Below is a small trained network, with its code and all its weights. Each question gives an input and a class and asks what happens when units are switched off, that is, made to give their printed mean instead of their output.

import numpy as np


def w(rows, s, z=0):
    codes = np.array(rows[::2]) - 128.0
    scale = np.full(codes.shape[1], s)
    scale[-1] = z or s
    return codes * scale


def f(y):
    return np.maximum(y, 0)


def log_softmax(a):
    a = a - a.max(-1, keepdims=True)
    return a - np.log(np.exp(a).sum(-1, keepdims=True))


def net(x, mask):
    res = np.array(x, float).reshape(1, 6) / 4 @ E
    y = f(res @ A[0][:, :-1].T + A[0][:, -1])
    res = res + np.where(mask, y, B[0][:, -1]) @ B[0][:, :-1]
    return log_softmax(res[-1] @ U[:, :-1].T + U[:, -1])


A, B = {}, {}
E = w([
[214,89,70,147,88,138,139,86,138,86,179],'x0',
[222,135,105,130,147,113,60,69,134,213,49],'x1',
[217,255,172,175,190,76,190,161,245,99,162],'x2',
[151,79,71,82,152,232,186,155,189,86,119],'x3',
[123,109,57,79,111,167,51,41,182,142,140],'x4',
[145,124,161,178,56,189,223,92,104,140,185],'x5',
],0.0073)
A[0] = w([
[138,66,32,59,55,168,58,51,113,130,78,212],'n1',
[141,119,146,128,106,211,226,124,184,141,143,147],'n2',
[166,158,120,105,203,40,106,167,178,148,14,208],'n3',
[127,163,207,108,163,103,199,213,100,63,81,244],'n4',
[23,94,156,75,84,138,38,118,3,166,91,201],'n5',
[50,146,224,169,71,48,97,199,121,159,73,252],'n6',
[117,103,126,157,106,193,216,147,135,105,164,139],'n7',
[51,146,115,63,108,148,92,143,114,98,119,159],'n8',
[165,109,145,144,48,130,236,143,107,62,203,196],'n9',
[129,171,183,154,213,46,177,202,199,31,181,218],'n10',
[205,158,137,145,128,74,87,18,158,195,128,179],'n11',
[175,136,96,152,126,185,248,114,152,88,110,148],'n12',
],0.0059,0.003)
B[0] = w([
[97,82,55,145,162,116,106,121,207,42,146,248],'n1',
[169,139,187,148,168,189,91,189,47,211,116,197],'n2',
[171,188,110,121,116,196,107,128,80,179,128,214],'n3',
[125,199,133,123,41,157,161,92,144,118,122,217],'n4',
[104,75,149,234,169,121,158,125,144,142,156,254],'n5',
[145,152,163,94,128,121,201,136,99,147,117,217],'n6',
[164,155,118,163,118,165,122,120,56,190,146,192],'n7',
[143,101,138,166,150,171,130,142,142,167,141,185],'n8',
[161,255,123,137,5,194,100,113,40,191,147,219],'n9',
[73,219,164,84,39,118,189,39,177,69,114,250],'n10',
[106,154,133,202,16,186,58,96,110,135,235,203],'n11',
[198,172,164,180,132,163,121,126,60,198,180,202],'n12',
],0.0082,0.0094)
U = w([
[205,67,202,16,111,3,77,214,137,96,61,8],'0',
[125,107,81,145,96,141,94,87,168,46,150,134],'1',
[122,56,170,165,192,90,149,150,123,130,110,128],'2',
[172,92,89,84,180,148,77,164,129,115,74,125],'3',
[187,166,161,154,99,162,111,141,39,247,132,141],'4',
[131,168,171,48,94,104,164,113,146,45,84,117],'5',
],0.011,0.013)

Each question gives the input, the list of numbers given to net, and the class t.
The units are the neurons (one row each of A and B). Each row of codes is followed by its name. A weight is (code - 128) times the scale printed after its matrix; where a second scale follows, it is the last column's (A, B and U).
mask holds one flag per neuron, in row order. A switched-off neuron (its flag False) gives its mean, the last column of its row in B, instead of its output. The means were averaged over made-up inputs and are rounded, as every weight is.
A unit's drop is (log p(t) with every unit on - log p(t) with that unit switched off) / (log p(t) with every unit on - log p(t) with every unit switched off).
The circuit of an input: a set's keep is (log p(t) with only the set's units on - log p(t) with every unit switched off) / (log p(t) with every unit on - log p(t) with every unit switched off). Starting from all 12 units, units are removed one at a time, each time the one whose removal leaves the highest keep (on an exact tie, the one counted first), for as long as the keep stays at least 0.8.
units of the circuit, in order: the units of the circuit, biggest drop first
k most important neurons: the k neurons with the biggest drops, biggest first
drop when u is switched off: that unit's drop, to one decimal
input [5,6,-4,8,3,-4], class 1: most important neuron => (n1)
input [-4,-3,-6,0,-8,-3], class 2: 2 most important neurons => (n9 n5)
input [-6,-1,2,7,3,-6], class 5: units of the circuit, in order => (n5 n12)
input [0,-1,4,7,-2,-5], class 5: 4 most important neurons => (n10 n9 n11 n5)
input [-6,1,-8,7,4,-1], class 1: 2 most important neurons => (n1 n2)
input [6,3,8,-3,2,-2], class 1: 3 most important neurons => (n2 n9 n10)
input [-8,4,-6,7,4,-1], class 1: 2 most important neurons => (n1 n2)
input [-6,4,-6,-8,0,-1], class 2: 2 most important neurons => (n5 n9)
input [4,0,-7,-6,0,-1], class 2: 2 most important neurons => (n5 n10)
input [-6,7,-6,6,-5,-4], class 3: drop when n5 is switched off => -0.1
input [-7,4,-8,6,7,5], class 1: drop when n12 is switched off => 0.0
input [-5,-3,6,0,8,-3], class 5: drop when n10 is switched off => 0.1
input [-1,-2,-4,4,-1,-7], class 3: 2 most important neurons => (n10 n11)
input [-8,2,7,-7,-3,-2], class 5: units of the circuit, in order => (n10)
